Below are the code and all the weights of a small trained network. Each question names an input and a class and asks about switching units off, where a switched-off unit gives its printed mean instead of its output.

import numpy as np


def w(rows, s, z=0):
    codes = np.array(rows[::2]) - 128.0
    scale = np.full(codes.shape[1], s)
    scale[-1] = z or s
    return codes * scale


def f(y):
    return np.maximum(y, 0)


def log_softmax(a):
    a = a - a.max(-1, keepdims=True)
    return a - np.log(np.exp(a).sum(-1, keepdims=True))


def net(x, mask):
    res = np.array(x, float).reshape(1, 5) / 4 @ E
    y = f(res @ A[0][:, :-1].T + A[0][:, -1])
    res = res + np.where(mask, y, B[0][:, -1]) @ B[0][:, :-1]
    return log_softmax(res[-1] @ U[:, :-1].T + U[:, -1])


A, B = {}, {}
E = w([
[103,22,205],'x0',
[116,180,240],'x1',
[130,129,129],'x2',
[253,95,168],'x3',
[128,125,127],'x4',
],0.0065)
A[0] = w([
[122,186,68,105],'neuron 0',
[68,70,140,115],'neuron 1',
[135,229,232,143],'neuron 2',
[148,125,130,87],'neuron 3',
[182,123,139,43],'neuron 4',
[127,103,69,34],'neuron 5',
[150,151,104,199],'neuron 6',
[11,138,110,15],'neuron 7',
[131,145,121,83],'neuron 8',
[113,107,89,97],'neuron 9',
[211,116,132,34],'neuron 10',
[128,117,148,134],'neuron 11',
[133,146,100,123],'neuron 12',
[174,180,89,70],'neuron 13',
[104,107,174,103],'neuron 14',
[223,130,150,106],'neuron 15',
[79,134,132,45],'neuron 16',
[157,47,21,150],'neuron 17',
[155,76,67,107],'neuron 18',
[160,179,104,254],'neuron 19',
[93,138,125,59],'neuron 20',
[133,102,134,122],'neuron 21',
[104,6,135,83],'neuron 22',
[170,92,130,105],'neuron 23',
],0.012,0.0041)
B[0] = w([
[62,201,194,209],'neuron 0',
[122,197,181,192],'neuron 1',
[19,11,164,254],'neuron 2',
[117,141,110,135],'neuron 3',
[86,168,66,153],'neuron 4',
[69,89,157,158],'neuron 5',
[151,147,155,193],'neuron 6',
[81,166,12,207],'neuron 7',
[116,150,137,134],'neuron 8',
[106,95,134,159],'neuron 9',
[82,191,47,173],'neuron 10',
[126,136,149,153],'neuron 11',
[110,158,152,161],'neuron 12',
[35,205,181,184],'neuron 13',
[100,163,177,172],'neuron 14',
[58,177,47,207],'neuron 15',
[95,152,85,150],'neuron 16',
[79,27,162,247],'neuron 17',
[81,66,153,187],'neuron 18',
[170,159,183,238],'neuron 19',
[91,141,98,143],'neuron 20',
[112,150,147,149],'neuron 21',
[98,254,191,216],'neuron 22',
[77,172,114,166],'neuron 23',
],0.019,0.006)
U = w([
[86,114,161,254],'0',
[48,10,172,81],'1',
[58,172,3,91],'2',
[120,204,246,31],'3',
[102,116,159,221],'4',
[201,94,183,122],'5',
[211,41,6,72],'6',
],0.0051,0.0068)

Each question gives the input, the list of numbers given to net, and the class t.
The units are the neurons (one row each of A and B). Each row of codes is followed by its name. A weight is (code - 128) times the scale printed after its matrix; where a second scale follows, it is the last column's (A, B and U).
mask holds one flag per neuron, in row order. A switched-off neuron (its flag False) gives its mean, the last column of its row in B, instead of its output. The means were averaged over made-up inputs and are rounded, as every weight is.
A unit's drop is (log p(t) with every unit on - log p(t) with that unit switched off) / (log p(t) with every unit on - log p(t) with every unit switched off).
The circuit of an input: a set's keep is (log p(t) with only the set's units on - log p(t) with every unit switched off) / (log p(t) with every unit on - log p(t) with every unit switched off). Starting from the 12 units with the biggest drops (on a tie, the unit counted first), units are removed one at a time, each time the one whose removal leaves the highest keep (on an exact tie, the one counted first), for as long as the keep stays at least 0.8.
units of the circuit, in order: the units of the circuit, biggest drop first
top k neurons: the k neurons with the biggest drops, biggest first
drop of u: that unit's drop, to one decimal
input [0,-1,6,7,-2], class 2: units of the circuit, in order : (neuron 15; neuron 10)
input [-6,1,2,-3,-2], class 3: units of the circuit, in order : (neuron 0; neuron 19)
input [-6,7,6,-6,1], class 1: units of the circuit, in order : (neuron 2)
input [3,7,2,-8,-5], class 2: top 2 neurons : (neuron 7; neuron 17)
input [3,7,-3,8,-7], class 2: units of the circuit, in order : (neuron 15; neuron 10)
input [0,3,2,6,1], class 2: top 3 neurons : (neuron 15; neuron 10; neuron 17)
input [-3,0,5,5,1], class 2: top 2 neurons : (neuron 15; neuron 10)
input [5,-5,-4,-7,4], class 2: top 2 neurons : (neuron 7; neuron 2)
input [-7,-3,3,7,0], class 2: top 4 neurons : (neuron 15; neuron 10; neuron 4; neuron 22)
input [-8,1,1,-6,0], class 3: top 3 neurons : (neuron 0; neuron 19; neuron 15)
input [8,4,4,-5,6], class 3: units of the circuit, in order : (neuron 22; neuron 1)
input [7,-6,-2,-1,-1], class 3: top 3 neurons : (neuron 22; neuron 2; neuron 1)
input [3,6,-3,2,-2], class 1: top 2 neurons : (neuron 2; neuron 22)
input [-6,-8,4,7,-7], class 1: top 3 neurons : (neuron 17; neuron 18; neuron 22)
input [-7,8,-7,8,7], class 1: top 2 neurons : (neuron 2; neuron 7)
input [6,8,-1,5,0], class 1: drop of neuron 2 : 2.3
input [-3,-8,6,7,1], class 1: drop of neuron 14 : 0.0
input [1,-8,-6,-4,6], class 1: drop of neuron 17 : 0.7
input [-8,-6,8,-6,-7], class 3: drop of neuron 2 : 0.3
